How the states are linked:
f: nr->qt, hl->sb, lj->jn, nm->tg, sr->ns, cm->fs, pq->sm, gl->dh, cj->dg, jt->fh, jh->hc, pn->gl, tl->gh, fh->lj, qb->cm, sz->qq, ch->gz, gn->bb, lh->rt, qn->qr, br->jh, cd->lf, lc->bf, jj->bz, mh->jj, tb->fc, nj->rz, cq->tm, ds->rn, sd->ch, hm->hp, tg->hh, lb->lc, qs->tl, hs->rd, rz->jl, bd->td, ql->ff, nt->qs, qz->rp, tm->qz, jc->hb, gh->hf, zc->cc, rc->cj, qm->ls, rp->qn, zh->dt, hp->pf, mp->lg, bb->mq, tz->qm, zm->tn, zd->bm, sm->ql, rn->zd, mm->rc, gq->bd, mf->lh, gp->zh, bf->lp, zr->pn, dh->jm, ct->ld, pb->lz, nh->hl, dq->zg, cc->dp, dg->jt, lz->mh, ns->nj, rm->cd, hz->gn, lp->mf, qt->ct, ff->qb, dn->dd, hc->zm, lm->nt, ld->mj, tn->zc, bz->nh, mj->zr, rd->sz, pf->pq, qr->mm, jl->nr, rl->jr, ll->jc, tp->ll, rt->hz, td->cq, hf->lb, lg->hr, gz->bn, fc->sd, dt->dn, fs->tp, mz->lm, zg->tz, dz->fr, dd->rl, fr->dq, qq->mp, hb->rm, jm->mz, dp->dz, bm->nm, jr->pb, sb->gq, md->fd, mq->hs, ls->tb, hr->ds, jn->br, bn->hm, lf->sr, hh->md, fd->gp
o: nr->rz, hl->bz, lj->jt, nm->zd, sr->cd, cm->ff, pq->hp, gl->zr, cj->mm, jt->cj, jh->jn, pn->mj, tl->nt, fh->dg, qb->ql, sz->hs, ch->fc, gn->rt, lh->lp, qn->qz, br->lj, cd->hb, lc->hf, jj->lz, mh->pb, tb->qm, nj->sr, cq->bd, ds->lg, sd->tb, hm->gz, tg->bm, lb->gh, qs->lm, hs->bb, rz->ns, bd->sb, ql->pq, nt->mz, qz->cq, tm->td, jc->tp, gh->qs, zc->zm, rc->qr, qm->zg, rp->tm, zh->fd, hp->bn, mp->sz, bb->hz, tz->dq, zm->jh, zd->ds, sm->pf, rn->hr, mm->qn, gq->hl, mf->bf, gp->md, bf->lb, zr->ld, dh->pn, ct->nr, pb->rl, nh->jj, dq->dz, cc->tn, dg->rc, lz->jr, ns->lf, rm->jc, hz->lh, lp->lc, qt->jl, ff->sm, dn->zh, hc->br, lm->jm, ld->qt, tn->hc, bz->mh, mj->ct, rd->mq, pf->hm, qr->rp, jl->nj, rl->dn, ll->fs, tp->cm, rt->mf, td->gq, hf->tl, lg->qq, gz->sd, fc->ls, dt->gp, fs->qb, mz->dh, zg->fr, dz->cc, dd->dt, fr->dp, qq->rd, hb->ll, jm->gl, dp->zc, bm->rn, jr->dd, sb->nh, md->tg, mq->gn, ls->tz, hr->mp, jn->fh, bn->ch, lf->rm, hh->nm, fd->hh
g: nr->qq, hl->tz, lj->cm, nm->cj, sr->bb, cm->lb, pq->nt, gl->bm, cj->sm, jt->ff, jh->ll, pn->zd, tl->zh, fh->qb, qb->hf, sz->td, ch->pn, gn->nh, lh->mh, qn->hm, br->tp, cd->hz, lc->rl, jj->fr, mh->dz, tb->ld, nj->hs, cq->sd, ds->qn, sd->zr, hm->jm, tg->dg, lb->dd, qs->gp, hs->gq, rz->rd, bd->tb, ql->tl, nt->fd, qz->gz, tm->ch, jc->mf, gh->dt, zc->cd, rc->pq, qm->qt, rp->bn, zh->br, hp->mz, mp->tm, bb->hl, tz->nr, zm->hb, zd->mm, sm->qs, rn->qr, mm->pf, gq->ls, mf->lz, gp->jn, bf->jr, zr->rn, dh->nm, ct->lg, pb->cc, nh->zg, dq->rz, cc->lf, dg->ql, lz->dp, ns->mq, rm->rt, hz->bz, lp->pb, qt->mp, ff->gh, dn->hc, hc->jc, lm->md, ld->hr, tn->rm, bz->dq, mj->ds, rd->bd, pf->lm, qr->hp, jl->sz, rl->tn, ll->lp, tp->bf, rt->jj, td->fc, hf->dn, lg->qz, gz->gl, fc->mj, dt->jh, fs->lc, mz->hh, zg->jl, dz->ns, dd->zm, fr->nj, qq->cq, hb->lh, jm->tg, dp->sr, bm->rc, jr->zc, sb->qm, md->fh, mq->sb, ls->ct, hr->rp, jn->fs, bn->dh, lf->gn, hh->jt, fd->lj
c: nr->qm, hl->mq, lj->gp, nm->jm, sr->dz, cm->jn, pq->cj, gl->bn, cj->tg, jt->md, jh->dn, pn->gz, tl->ff, fh->fd, qb->lj, sz->nr, ch->qz, gn->sr, lh->rm, qn->rn, br->dt, cd->cc, lc->tp, jj->hz, mh->rt, tb->td, nj->dq, cq->mp, ds->zr, sd->tm, hm->qr, tg->mz, lb->fs, qs->ql, hs->rz, rz->zg, bd->sz, ql->jt, nt->sm, qz->hr, tm->lg, jc->zm, gh->qb, zc->pb, rc->nm, qm->gq, rp->ds, zh->gh, hp->mm, mp->ct, bb->ns, tz->sb, zm->rl, zd->gl, sm->dg, rn->pn, mm->bm, gq->rd, mf->hb, gp->tl, bf->ll, zr->ch, dh->hm, ct->tb, pb->mf, nh->bb, dq->nh, cc->lz, dg->hh, lz->lh, ns->fr, rm->zc, hz->lf, lp->jc, qt->ls, ff->fh, dn->lb, hc->dd, lm->pq, ld->fc, tn->jr, bz->gn, mj->sd, rd->jl, pf->rc, qr->zd, jl->tz, rl->bf, ll->hc, tp->jh, rt->cd, td->qq, hf->cm, lg->ld, gz->rp, fc->cq, dt->hf, fs->br, mz->pf, zg->hl, dz->jj, dd->lc, fr->bz, qq->qt, hb->tn, jm->hp, dp->mh, bm->dh, jr->lp, sb->hs, md->nt, mq->nj, ls->bd, hr->mj, jn->zh, bn->qn, lf->dp, hh->lm, fd->qs
e: nr->sz, hl->zg, lj->qb, nm->rc, sr->gn, cm->hf, pq->lm, gl->zd, cj->pq, jt->ql, jh->tp, pn->rn, tl->gp, fh->ff, qb->gh, sz->bd, ch->zr, gn->bz, lh->lz, qn->bn, br->fs, cd->rt, lc->dd, jj->dz, mh->dp, tb->ct, nj->mq, cq->fc, ds->rp, sd->mj, hm->dh, tg->cj, lb->dn, qs->fd, hs->sb, rz->hs, bd->ls, ql->qs, nt->md, qz->ch, tm->sd, jc->lp, gh->zh, zc->rm, rc->pf, qm->nr, rp->gz, zh->jn, hp->jm, mp->cq, bb->nh, tz->jl, zm->jc, zd->qr, sm->nt, rn->qn, mm->hp, gq->qm, mf->pb, gp->lj, bf->rl, zr->ds, dh->bm, ct->mp, pb->zc, nh->dq, dq->nj, cc->cd, dg->sm, lz->cc, ns->bb, rm->lh, hz->jj, lp->jr, qt->qq, ff->tl, dn->jh, hc->ll, lm->hh, ld->lg, tn->hb, bz->fr, mj->hr, rd->gq, pf->mz, qr->hm, jl->rd, rl->zm, ll->bf, tp->lc, rt->mh, td->tb, hf->dt, lg->tm, gz->pn, fc->ld, dt->br, fs->lb, mz->tg, zg->rz, dz->sr, dd->hc, fr->ns, qq->td, hb->mf, jm->nm, dp->lf, bm->mm, jr->tn, sb->tz, md->jt, mq->hl, ls->qt, hr->qz, jn->cm, bn->gl, lf->hz, hh->dg, fd->fh

In the rows, 166 stands for zero.

The rows follow the links: the fewer symbols apart two states are, the more alike their rows tend to be.

Each row is also shifted at random along 6 hidden directions that mean nothing.

Some states, each with a row of numbers:
jj: 152 129 174 172 161 153 155 181 201 158 173 191 148 185 170 191 155 149 184 176 157 161 201 177 190 147 139 175 150 153 184 156 133 172 178 145 125 110 160 165 130 194
sm: 143 152 149 184 172 171 155 169 193 201 151 210 140 154 176 155 141 164 156 181 165 143 178 173 151 159 167 200 176 142 154 175 159 159 161 154 129 166 162 137 175 185
dt: 197 207 202 170 163 186 208 160 151 119 182 149 162 161 146 139 216 149 176 153 171 179 112 185 175 187 172 144 164 164 162 189 211 178 151 198 196 192 183 213 193 137
sb: 154 160 190 116 173 135 186 146 189 113 174 143 176 142 187 183 152 204 200 137 183 181 144 174 170 173 137 144 179 180 159 158 129 157 189 182 186 123 145 198 135 170
zd: 169 124 214 146 158 159 185 156 167 111 169 144 187 191 189 155 177 162 173 114 186 182 129 178 155 184 137 166 178 193 150 196 103 212 208 210 189 122 171 202 174 165
lp: 181 166 161 186 131 166 170 149 177 187 157 170 156 166 140 188 174 175 168 189 157 150 184 145 159 135 180 192 155 162 173 148 168 168 144 175 158 167 135 146 188 180
mh: 128 172 175 182 156 182 160 163 169 123 172 168 206 179 142 199 173 134 202 160 163 211 161 192 197 140 134 165 128 122 183 147 174 171 170 185 171 179 173 176 164 149
zr: 81 151 184 178 153 157 157 183 185 126 181 162 154 177 177 175 180 166 189 113 170 186 146 193 194 166 150 173 173 147 183 188 166 210 217 189 173 144 176 203 171 175
hc: 180 202 190 172 137 173 207 142 167 133 179 155 148 162 137 166 215 173 185 165 172 162 113 164 167 169 174 168 162 169 176 174 207 188 157 194 195 187 148 208 211 163
lf: 215 202 144 136 215 155 196 139 220 166 181 156 134 137 192 212 133 206 192 161 160 181 146 177 167 136 177 165 197 183 187 135 144 189 174 144 196 121 162 159 124 215
qq: 190 201 160 169 173 142 149 174 131 218 164 155 152 160 175 146 163 200 175 210 162 148 162 128 148 163 191 165 167 168 188 146 219 155 172 171 184 191 158 166 228 172
tn: 158 212 134 173 154 180 178 139 172 175 174 170 156 150 135 199 189 172 172 182 161 170 140 164 168 151 179 180 163 157 183 144 219 166 143 140 187 209 155 165 175 177
fr: 206 166 175 170 181 158 163 177 161 160 173 170 150 176 173 169 162 167 184 198 158 156 166 148 190 152 162 146 147 174 195 151 159 173 172 171 151 147 159 176 185 168
hh: 165 178 169 174 179 185 170 140 171 156 141 162 210 144 171 163 129 175 179 148 172 196 144 175 150 138 165 177 165 134 143 160 132 171 164 230 188 191 158 142 209 145
bf: 119 163 176 175 120 165 187 145 203 130 170 170 151 156 135 196 193 171 184 145 169 166 151 179 178 151 158 186 163 149 168 168 172 178 159 182 165 159 135 186 166 176
tz: 118 212 132 112 190 154 186 158 167 145 210 177 125 131 169 177 201 185 173 171 184 149 101 182 179 227 147 141 187 190 182 168 249 140 171 76 181 198 174 226 121 182
qt: 140 172 174 152 160 140 151 171 148 177 166 154 179 161 171 160 165 182 180 172 171 168 172 158 154 177 158 163 166 160 167 157 191 141 181 164 179 170 165 173 171 165
mz: 169 167 198 164 166 171 188 136 172 137 157 167 182 162 180 156 156 183 194 149 184 176 105 170 144 160 150 185 172 157 156 177 133 199 191 233 192 167 150 186 237 167
fd: 159 181 183 171 180 171 190 164 202 156 171 191 135 150 179 149 163 165 183 155 173 166 139 203 157 170 163 185 184 139 157 187 173 177 175 176 162 149 182 182 167 185
rd: 148 145 185 151 148 149 147 172 131 152 162 154 207 173 162 156 168 164 174 177 172 166 185 151 168 182 140 143 140 167 158 158 161 127 167 177 159 171 155 177 167 136
md: 140 180 181 165 175 166 191 158 207 160 175 204 122 152 182 150 170 169 190 164 179 156 116 203 150 181 151 199 189 140 163 192 186 185 185 161 161 152 177 196 184 199
lz: 166 187 139 174 168 174 165 154 181 181 171 175 162 165 152 202 163 162 178 187 155 175 170 169 171 140 167 182 158 150 186 140 186 167 155 140 168 173 164 149 154 187
rz: 238 151 186 143 177 138 165 167 142 176 161 148 171 171 182 148 151 189 167 201 166 142 183 124 157 170 166 138 157 203 166 150 132 147 165 177 158 138 147 166 181 158
tg: 184 158 113 158 194 174 156 150 179 221 141 187 157 141 185 167 119 187 129 178 167 144 180 150 134 159 189 186 193 182 144 159 130 155 146 138 151 176 154 108 156 184
lj: 180 151 180 188 166 175 167 191 173 182 162 190 140 178 163 131 175 139 147 176 159 145 194 182 164 178 173 174 167 154 151 192 174 154 148 157 127 153 187 159 151 164
cm: 144 152 175 196 146 191 162 181 165 140 149 162 190 161 142 158 167 135 148 140 155 183 203 183 191 150 173 150 147 133 141 179 152 147 136 200 141 181 169 144 143 120
lg: 187 154 139 165 187 131 139 180 184 238 148 152 141 153 203 172 112 214 148 165 152 154 229 139 144 131 209 180 201 182 170 146 129 170 181 158 166 118 159 110 144 202
nt: 222 130 181 153 173 184 158 177 133 196 147 178 212 197 172 114 164 113 125 186 171 163 203 177 115 210 147 174 160 176 115 187 140 126 142 137 148 162 210 136 131 149
hr: 179 181 139 178 185 175 134 192 115 205 160 140 190 177 169 153 160 156 136 166 154 183 191 148 165 169 194 145 166 175 171 160 193 163 165 154 187 202 197 139 166 142
gn: 176 197 189 179 180 161 181 164 177 129 186 172 138 167 169 181 173 178 224 184 164 173 115 166 204 142 154 155 146 148 214 154 187 206 192 199 175 157 154 214 227 176
rn: 81 162 124 191 168 182 140 181 166 155 169 169 159 154 163 188 160 167 151 127 162 177 159 170 204 152 178 160 170 152 184 173 172 192 182 164 157 199 162 158 168 153
hb: 131 150 202 139 124 165 194 142 191 110 184 163 193 191 142 190 212 129 190 137 182 192 146 211 154 195 112 190 158 159 148 179 167 162 172 142 183 138 181 207 107 184
qn: 173 160 161 150 178 182 166 174 126 151 178 146 186 190 172 148 192 139 135 141 174 177 139 171 162 213 160 143 172 204 157 189 173 180 178 139 190 188 202 189 148 146
dz: 190 142 166 170 171 168 148 189 154 172 174 182 171 198 160 170 171 128 162 199 156 160 203 165 181 171 146 155 138 170 179 158 162 151 158 126 130 148 183 161 134 167
qs: 118 160 187 167 173 162 188 156 239 137 163 191 141 136 188 174 139 181 198 123 175 177 150 215 164 145 151 196 192 122 150 184 132 182 186 198 158 120 162 170 149 196
ld: 111 125 208 172 138 135 141 190 170 157 160 151 190 190 182 160 157 164 189 132 167 188 202 179 164 157 144 181 161 143 161 173 136 173 206 205 168 117 173 170 160 171
pn: 131 190 171 158 172 181 175 175 137 123 200 155 164 183 165 151 217 143 168 134 179 184 93 189 182 215 155 148 171 179 184 199 221 204 201 152 202 203 204 232 180 154
bn: 93 155 140 178 166 181 151 160 177 130 158 150 189 146 171 196 139 178 163 102 164 198 152 173 196 138 170 157 175 154 168 168 129 198 185 206 178 184 152 151 167 143
hl: 160 134 175 162 154 153 145 193 140 165 177 188 154 190 161 150 188 143 161 208 166 129 186 148 188 199 142 146 136 181 180 170 182 138 162 127 116 163 163 189 160 154
rp: 153 144 162 167 172 167 150 181 155 162 163 145 182 181 181 165 156 164 149 128 164 183 177 166 170 164 172 157 176 178 165 175 137 188 188 177 177 153 180 157 151 157
bb: 260 231 120 166 225 176 168 161 130 199 170 148 151 142 171 169 141 198 162 220 150 158 147 116 185 144 211 118 159 193 205 125 197 162 141 159 186 214 154 148 212 148

From each start, follow one symbol. Which state do you reach?
Answer with the state's name.
---
170 169 147 162 181 181 168 139 161 162 148 156 190 149 177 170 138 187 156 147 174 175 134 154 153 154 175 166 178 176 153 165 127 184 168 200 187 194 148 146 200 154
c: hp
---
156 91 219 146 126 108 155 198 173 178 180 204 112 207 183 135 196 163 175 212 176 92 192 150 151 216 125 187 158 197 170 189 156 147 195 120 100 85 151 216 158 209
o: nj
---
125 148 162 176 160 183 156 159 155 132 156 152 198 166 166 175 158 166 159 124 172 188 143 164 181 155 161 157 162 164 161 175 130 195 182 209 178 187 156 166 190 137
e: hm
---
148 183 141 158 187 182 166 159 181 140 179 165 184 158 159 205 156 150 179 156 159 201 167 191 195 151 149 150 155 150 179 145 167 160 161 139 172 170 179 160 114 165
c: lf
---
187 214 152 146 192 158 175 148 146 152 172 142 171 130 171 175 154 209 186 182 167 171 130 139 183 155 179 127 162 175 187 138 186 155 164 189 195 201 141 181 205 143
o: bb
---
128 193 112 192 140 186 158 153 168 189 162 178 159 147 121 202 180 162 147 185 154 159 177 156 181 147 187 179 153 149 177 145 217 147 121 131 154 227 144 139 159 160
c: zm
---
135 135 174 183 153 158 161 155 198 173 149 199 137 160 181 165 143 189 178 167 174 139 147 157 154 145 162 205 174 154 168 176 125 200 188 205 140 147 129 162 229 191
c: rc
---
125 173 153 135 163 136 160 165 170 174 178 170 149 145 175 172 168 194 174 173 175 150 162 163 163 188 156 162 179 172 170 159 198 137 176 127 165 166 157 185 142 182
o: rz
---
149 170 164 174 130 165 177 150 186 167 170 180 146 169 137 192 190 165 175 178 163 154 159 167 163 157 162 194 160 160 176 159 190 171 155 149 162 166 147 173 170 190
c: lp
---
210 130 239 160 133 161 198 183 161 133 175 166 154 206 152 120 223 123 156 162 174 146 172 184 152 212 146 166 159 188 141 212 157 166 160 169 148 119 186 210 146 161
e: fs
---
218 153 173 150 173 183 169 167 106 174 171 162 184 204 169 120 201 132 128 182 179 146 130 148 135 230 160 157 163 219 151 194 176 173 166 137 177 197 195 188 191 149
e: mm
---
174 204 177 163 192 162 188 153 191 121 189 161 147 151 175 195 160 188 221 163 164 189 113 178 200 135 158 151 159 149 206 148 172 202 190 197 191 153 157 201 196 179
g: bb
---
165 157 176 179 165 172 147 192 121 164 169 145 189 199 169 142 185 139 152 151 164 181 165 159 172 184 169 150 156 177 173 180 176 186 186 177 179 181 195 177 184 143
e: rp
---
215 190 185 174 154 184 195 156 145 145 163 139 177 162 141 152 192 161 158 159 163 171 154 158 166 163 188 144 158 173 155 172 178 168 135 200 185 189 161 172 186 133
f: dd
---
153 128 179 182 149 167 155 169 157 160 156 178 162 188 173 153 168 164 160 161 172 148 148 148 165 170 160 178 162 179 169 186 132 200 189 198 151 161 148 174 219 163
o: pn
